[ 178 -198  -30 -261  185 -100  111 -234   44  134   72  270 -181  280
   73 -290  288 -138  116   17  361 -196   25   19 -110  -76  272 -111
  231  352   34  138  -52  -42  109  290] => Q_908
[ 176  -63 -239  -67   37 -415  178    5  123  -77  -69  295 -109  -20
  140  151  210  -17  143   19   86  207  -19 -121   93  -40  -51   92
  251   89 -257  -14 -120  162  -68   61] => Q_811
[  -4 -144  -79  219   43 -595   47   61   65  191   27  118  129  -68
  343  163  210   23 -226  -60  360  220 -100   33  -85   62   89 -140
  254  -81  105  -29 -215  221  -62  -91] => Q_122
[  -1  -39 -122 -127  111 -207  -53  -28   20   79  125  156    6  -62
  184   73  147   13  144 -143  204  120 -186  111  -44 -107  145  -58
  156  163   47  -80  -85  156   36  109] => Q_986
[-314  -30  160 -396 -209 -179  214 -132 -330  427  247   88   -3  118
  399 -278   26 -365  464 -261  310 -250 -389  648 -114  245  383 -340
  105  125  199  410 -264  -54   -3  494] => Q_695
[-129   83 -127   34   80 -151   46  133   45  324  263  270    3   14
  171   58    6   31    5 -147  390  -20 -223  161   62    6  214   22
   68  125  139  -44 -101  -13   27   55] => Q_180
[  16  118 -117   -7   52 -106  177  -15  -94  -55 -155  -11   65   81
    7  -22  287   58 -138   36   17  200  -11 -170  171  153   71   84
  -87  155   34   -3  -77   57   63   43] => Q_986
[ 217   19 -186 -393  368  315 -159 -109 -191  894  223   29 -108 -177
  -50  132  269   84  292 -320  127  429   64  339 -314 -425  522  339
   77 -653    5 -234 -169  -93 -138  405] => Q_180
[  -6   74 -128  118  -28  148   18  -63 -166   77   20    8  103   78
 -108   42  116   50 -111   39   75    5 -158   71  -75   29  148  105
 -149  143  158  -19  -26  -87   66   80] => Q_180
[ -12 -250 -349 -321 -429  268  491   50  -38  335 -206  218  163  380
  143 -496 -572  290 -384 -149   39   22  138 -232  154 -223  535  -49
 -189  123  127 -201  130   73  398  844] => Q_839
[ -29  128 -206  -25  -21  194   43  -27 -163  132  -19  174  133   50
  -11  102  200   77 -109   -9  178 -101 -267  -14 -126  119  222  157
 -106  202  212   55    4  -63   59   28] => Q_986
[-290 -124 -114 -310 -244 -107  217  -68  -15  180   73  432   55   25
  198 -170   29  202   68 -387  523 -169 -228   -5 -122  -54  436 -228
  -20  323  298  -13  -34 -110  101  -62] => Q_614
[ -18  -39 -113  -46   19 -442  -25   89   44   25  154  233   89  -81
  154  169   67   97   69 -104  128   73 -217   56   90  -69   -2 -134
  201  140   61 -155  -57  180  -57  -29] => Q_614
[  92   83 -122  208   51   39  200  -53   -7   -1   22  185   39  -39
  -83   78   68  -92   11  154  200  -11 -110   51 -119   75   62  188
  -61  105   79   62  -45  -87  -20    6] => Q_835
[  48   19 -162  115   -5 -566 -149  322  202   40  379  439   69 -122
  163  187 -147   62  -71   56   25  201  -93  156  354  -36 -117  -19
  190  -46    0 -276   51  128  -46  -29] => Q_695
[ 181 -180  151   14  -47 -192 -152   87   38  229  136  131  -66   24
   58   72   82  -40  134  -71  232  202  -13  287  110  -75   69   19
  235 -269 -123 -196  -99  -57 -111  156] => Q_122
[  93 -160   -4 -105   12 -128  -29  -19   28  145   64  163   -2   11
  151   -6  -36   42   81 -143   53  149 -101  133  -46 -131   99  -14
   48   68  -11  -59  -33  -11  -50  194] => Q_986
[  57  -31  -20  145 -113   92   96  -35 -152 -110  -72  -72   33   79
  -58  -57  303  -85  -41   39   29  301 -160  104   88  154  100  100
  -33  -20  -91  -22   11  -22   30   81] => Q_811
[ 124   17 -129  129   14   49  107  -79 -156  -12   59   55   94  149
 -138   75  162    5 -106   61   48   45  -60  -61  -31  -27   80  114
  -48  139   40    5    1  -80    8  -32] => Q_614
[-235  167 -158  753  -63 -633 -155  346  339  -65  434  156  167   -7
  170  410   38 -178  -76 -193  543  165 -319  262  324  -11   18 -267
  221  141  -69 -112 -139  106  196 -267] => Q_180
[ -89 -267  -92 -136  -18   75  -92 -140  -15   87   -5  168 -140  147
  132  -15  -31   37   48 -137  267  102 -271  147 -168 -240  272   68
   79  160  -34  -17 -129   35   76   12] => Q_908
[  23  -78  -48  -78   16 -265   80   73  118   70  118  322 -148  -53
  169   38  172  -61  157   21  237  153 -101   65   84   -5   65   44
  227   39 -109  -12  -95   67   -8  -28] => Q_122
[ 160   40  -97   95   34  133   92  -49  -89   48   36  109   32  109
  -94  -64   65  -26 -159   86   30   35   -8  -39  -17   81   64   44
  -20  179  129    0   90 -102   36   92] => Q_122
[ 186  -88  -85  118  -39  106   57 -151 -164   15   10   27   23  203
 -171  -26  -50  -51 -120   92   28  127   50   65  -84 -130   97  189
 -143   54  130   -8   40 -182  -17    1] => Q_811
[ 106  153 -102  286    6 -163   74   73  -12  -73  118  154   48  -18
 -130   96  218  -45 -120  257    1  135  -61  -75   57   92   -1   89
   42  -85  -86 -133  -80   31  -15   46] => Q_835
[  74   50 -126  157   30  105   10  -82  -84    8   33   35   81   85
  -92   14   53   24 -118   19   38   65 -123  -16  -17  -22  127  125
  -95  163  124  -10   65  -32   97  103] => Q_695
[  74 -120  -31  -76   53 -224   -3  -81   81  118  186  202  -34   11
   92  -34   40  -89   60   33  201  103    8  186   47 -104  106   27
  156  -13  -29  -25  -91   34   65   57] => Q_180
[  80   -8 -124    7  -67   93  127 -117 -153  -58   15   54  170  163
 -100   55  177  -89  -58   90  102   14 -128   84  -31   42  140  150
  -36   48   58   66  -65  -38   28  -15] => Q_614
[  46 -152 -105 -164  -67 -396  163   10   49   64   59  289 -154  -14
  160  -26  180   -5  167 -101  252  173    8   27  116  -82  141   -3
  177   77  -68  -13 -131   48  -42 -108] => Q_695
[  47   42 -142  106  -30   14  143  -39 -136   34   37   72   36  101
  -91   37  172    9  -81   14  114   94  -89    2    3   37  112  169
  -65  114   70   22    3  -43   15   30] => Q_839
[ 151    7 -115   68  -21  190   58  -92 -145   -2   58   32  144   55
  -62    6   -4  -11 -102   23    9   72  -89   40 -141   10  112   92
  -57   48  112   13   34  -37   29   47] => Q_122
[   0   78 -104  167  -52  -16  -82  -63 -161   17  -71  -47  148   57
  -89  228  186   26  -65  -47  173   98 -314   16   30   28   40  187
 -122  188   74  -97   26  -53  -17  -60] => Q_986
[  75   -8 -205   32  -45  262   55  -92 -229   23   99    1   94   46
 -124    8   20    5 -122  -21   44   43 -106  199 -185  -44  127   77
 -121  174  162  -75   28 -102  -33   -3] => Q_835
[  86 -248  176  214  152 -369 -100   -3  182   93  208  145   76   92
   88   94 -158   40  -55  -29  -32  104  124   28  144 -196  -12  -75
  -24   68 -102   21  -73   22  -15  256] => Q_835
[  85 -100  -72  -59   81 -426  -44   14  130  105  141  259  -64  -73
  215   32  172  -10   82  -73  220  193  -99   91   69 -104   82  -23
  190  101  -49  -57  -61   87   27  -45] => Q_986
[ 679  261 -574  545  452  391 -700  146  -13  222  150  317  342 -230
  104  204 -640  445 -578 -203 -259  138 -414 -453   25    7  131  669
 -227  -65  468  -23  676  149  107 -254] => Q_908
[  33  -58 -124  155  -31   69  128   44  -40    0  -38  167    3  145
  -60  116   22    9 -167   89   12  225   32  -91  -33  -76  164   95
  -98   80   79   59  -46  -58   52   12] => Q_811
[  29  -41  -61 -106   49 -227   34   72   34  153   91  275  -91  -90
  100  113  122   60  220 -116  256   94 -183   91    6  -73   90   71
  147   33   45  -93  -19   24  -72    7] => Q_908
[-170  -66  -75  -29  356 -687 -606 -124  156  -73  374  -45 -223  -37
 -166  206  280 -174  226  -69  202   66 -606  702  170  -40 -163 -362
  244  460 -378  195   90  459    9   43] => Q_986
[  70   17 -153   99   12   63   60  -55 -146   -8   11   65   66   86
  -72   32   87   44  -93   24   65   52  -98   16  -37   40   92  112
 -100  158  110   24   14  -26   11   16] => Q_986
[ 207 -222 -184 -178  115 -201   74  -46   84   56  217  190 -161   10
  119 -165 -180  -76  -12   75   75  268  267  181   63 -194   91  112
   24  -45 -124   94    7   94   78  -42] => Q_908
[ 110  -99   21 -107  -23 -122 -121   25   33  217   50  210  -69  -48
  195  -20  -28   52   64  -97   18  165 -171   78   73  -81  145   98
   60   42   46  -72   -9   34  -10  148] => Q_986
[  55  -44  -57  169   26  157   46  -52 -161   20   74    4   40  161
  -69   96   41  -36 -107   19   68  133  -48   79  -91  -41  128   74
 -120  191   81   76  -15 -104   61   70] => Q_908
[   7    5 -101   28  -25   -2   85  -14 -122  110   71   38   -9   10
  -81  108  163  -55  -26   25    1  164  -90  118  104   73  141  182
 -100   42    1  146   -5  106  -15  152] => Q_835
[ -53 -266   79 -189  -44  235    7   32  -47  111   93  244  -26  -57
  254 -114   51    1  280 -102  115  196 -131  189   32   -7  253   25
 -109  181  -28  -62  -61 -136   15  312] => Q_180
[  31  -91  -74 -144   24 -231   49  -52   61  129  131  219  -23  -71
  128   39  122    8  118  -80  175  166  -92  172   70  -80  115   57
  119   55  -70  -54  -58   73   22  107] => Q_811
[  -4  -18  -62   94  -65  320  164  -60 -141  115  -74   26  112  200
  -60   11   31  -65 -120   34   30  -44  -53   58 -135   53  184  118
 -172   81  167  150  -29 -189   21  169] => Q_614
[  -1  219 -134 -249   29  -12  -90  -10  -46  392   49   18  -10    0
   38  -42  119   88  -52 -134  -18    1 -130  176  -65  -95  252   43
   -6  -77  126    2 -115  -29  123   88] => Q_122
[ 121 -123    3 -202    9  -91    3   31   18  225  103  238  -34    2
   93   -5  150   43  137 -106  120  125 -107  145   29 -136  182   67
   82   61  -36  -79  -46  -85  -11  106] => Q_839
[  64   68 -219  211  -21 -103  110   87 -110    3   92  107   42  149
  -90   93  146    8 -170   56   47    5  -69  -50   79   -9   14   95
   -2  171  108  -37   56  -36    0  -69] => Q_835
[ -74  -23 -311  -32  201 -612  131   40  244 -119  271  220  -46 -384
  325    6  129   74   67 -116  163  405  148  169  150   28 -109   -3
  271 -110    8 -292 -178  427 -141  -69] => Q_839
[ 158   97 -151  170   72   88   42  -95  -88   72  -13  127   83  112
 -123   57  112  -32  -84   81   31   -3 -115  -30  -50   32  110  164
  -26   84  146   69   57  -64   70  120] => Q_986
[  55   30  -99   20  -33    5  143 -105 -165   17  -74   -4   82  117
  -96   -2  117  103 -151  -59  -37   -3  -61 -163   -1    3  109   25
 -118  285  139   41   43    2   43  112] => Q_835
[ 178  -50 -113 -609  333   95  574 -320   64   86  209  408 -224  -24
  -66 -151  592 -198  462   95  449   38   -4  119   77  136  206  342
  323  161 -408  212 -154  133  -22  206] => Q_122
[  95   64 -143   58  -18   -3   54  -37 -101   22  -47   83  153   61
  -38   -6   49   95 -153   -5   12    4  -95  -36  -51   58  104   24
 -110  162  235   11   23  -56   48   54] => Q_180
[  -8 -101    8 -379 -127  -56   50  -11  -17   31  158  267  -29   46
   29  -10  198  -25  119    3  263   70 -142  187  -17 -163  281   -9
  155   61  -56 -118 -195   13   80  -54] => Q_835
[  40   46  -97   39   -2  143  -57  -59 -200   59   38  -77   56  122
  -86   79   44   51 -153  -44   19   37 -109  142  -85    9  120   84
 -102  115  143   56  -10  -19   46   41] => Q_908
[  13   17 -162   71    3   90  109  -82 -108   12    8   26   65  123
 -127   38  143   15 -128   33   68   65  -66   14   22   40   85  116
  -94  169   51   15    6  -30   37   72] => Q_180
[  93 -187   64  191   -2  195  -36  -71   13 -309  192   93  -93   80
 -173  -41  -23 -131  -20  146   -9  252   48   61  -59  -60  -11   54
  -82  115  -79  -41   14 -104  -83 -137] => Q_180
[ -19  -43 -119  -68   18 -246   33   50   65  141  183  244  -32  -61
  124  134  120   48  111 -148  261  109  -99  123   16 -130  109  -34
  181  118   25  -90  -71   48   41   14] => Q_180
[ 268  -55  161  -69 -133  371  255  -27 -447    8 -220  310  -74  623
 -170 -297  -45 -161  -47  358  -97 -403   68 -373   22  362  257   77
 -145   -8 -152  582 -174 -407  -35   69] => Q_835
[ 151  190 -379 -299  116  515  231 -161 -356  -45 -167  -23   89  273
 -207   81  378  333 -229 -266   71  -58  111 -543   31  145  198  305
 -202  440   29  -36   46  -36  -35  136] => Q_908
[ 232  -21 -142  104 -111 -193   91 -110 -163  159  -49  130  171  206
 -206  128   79   74 -196  -72  182   32  -76 -143   24  -95   92  171
  -53   77  224   -1  220 -155  -15  -58] => Q_614
[   6 -231   67 -176  -25 -167   79 -136   81   44  256  189    9   39
  101  -29   46  -99   94  -91  108  143   21  133    0 -242  160  -88
  261   20   26 -101  -82   94   40   77] => Q_695
[  34   16   63 -149  106 -151  -48  180   55  181  115  233   41   10
  188  -22  194   14  -12   -2  117   55 -138  -33  -11   39  210 -151
  158  -38   24  -48 -116   53    7   93] => Q_986
[  30  -98  -39 -195   40 -187  124  -37  -25   72   93  164  -86   95
  105   19  259    1   11  -36   89  246   57 -100  283  -34  122  182
  231 -108 -199  -24 -117  161   34  -48] => Q_811
[ 202 -108  -80  -35  113 -335   53  -42  181  166  124  319    3   66
   96   51  170 -152  128   -5  247   71 -107   99   30 -149  117   58
  298   43   10    8   18   52   55  199] => Q_839
[  48   90 -207  128  -32  214  159 -104 -159  107   -4   21  168  164
  -95  -59  -15  -15 -201   46  -71   56  -80  -25   31   41  211  195
 -179   28  117   62   11  -66  113  163] => Q_695
[ -96  597 -133  465   65 -142  242  -12   86  295   89 -315 -265   -1
 -373  419  175  193   76 -430 -241  208  119 -391  293  120 -242  601
 -320 -429 -899   32 -280  -62 -485  311] => Q_695
[  68   22  -96  101  -33  204   89  -49 -149   17   37   85   41  141
 -115   -8   26  -58  -91   28   85   26  -68   39  -90   14  122   94
  -64  119  169   44   86 -162   36   22] => Q_695
[  26  105 -387  139   44   80  176  -40 -209    6   33  -42 -116  146
 -197  183  377  -35 -114  183  117   90  140   -6  -48  -16  127  201
  -46  170   44   22 -125   98   62   96] => Q_908
[  43   80 -166  194  -17    9   61  -45 -153   51   99   44  125   18
  -28   37  134   53 -118  -13  147  144 -155    7    6   67  156  128
  -54   50  107  -55    3   30   88   89] => Q_180
[  60 -157  -42 -169  -30 -113   53  -15    5  130  151  266 -115   91
   85  -12   93  -56  116  -24  161  130  -61  174   -4 -194  182   30
  123  122  -40  -17  -95  -88   35   11] => Q_695
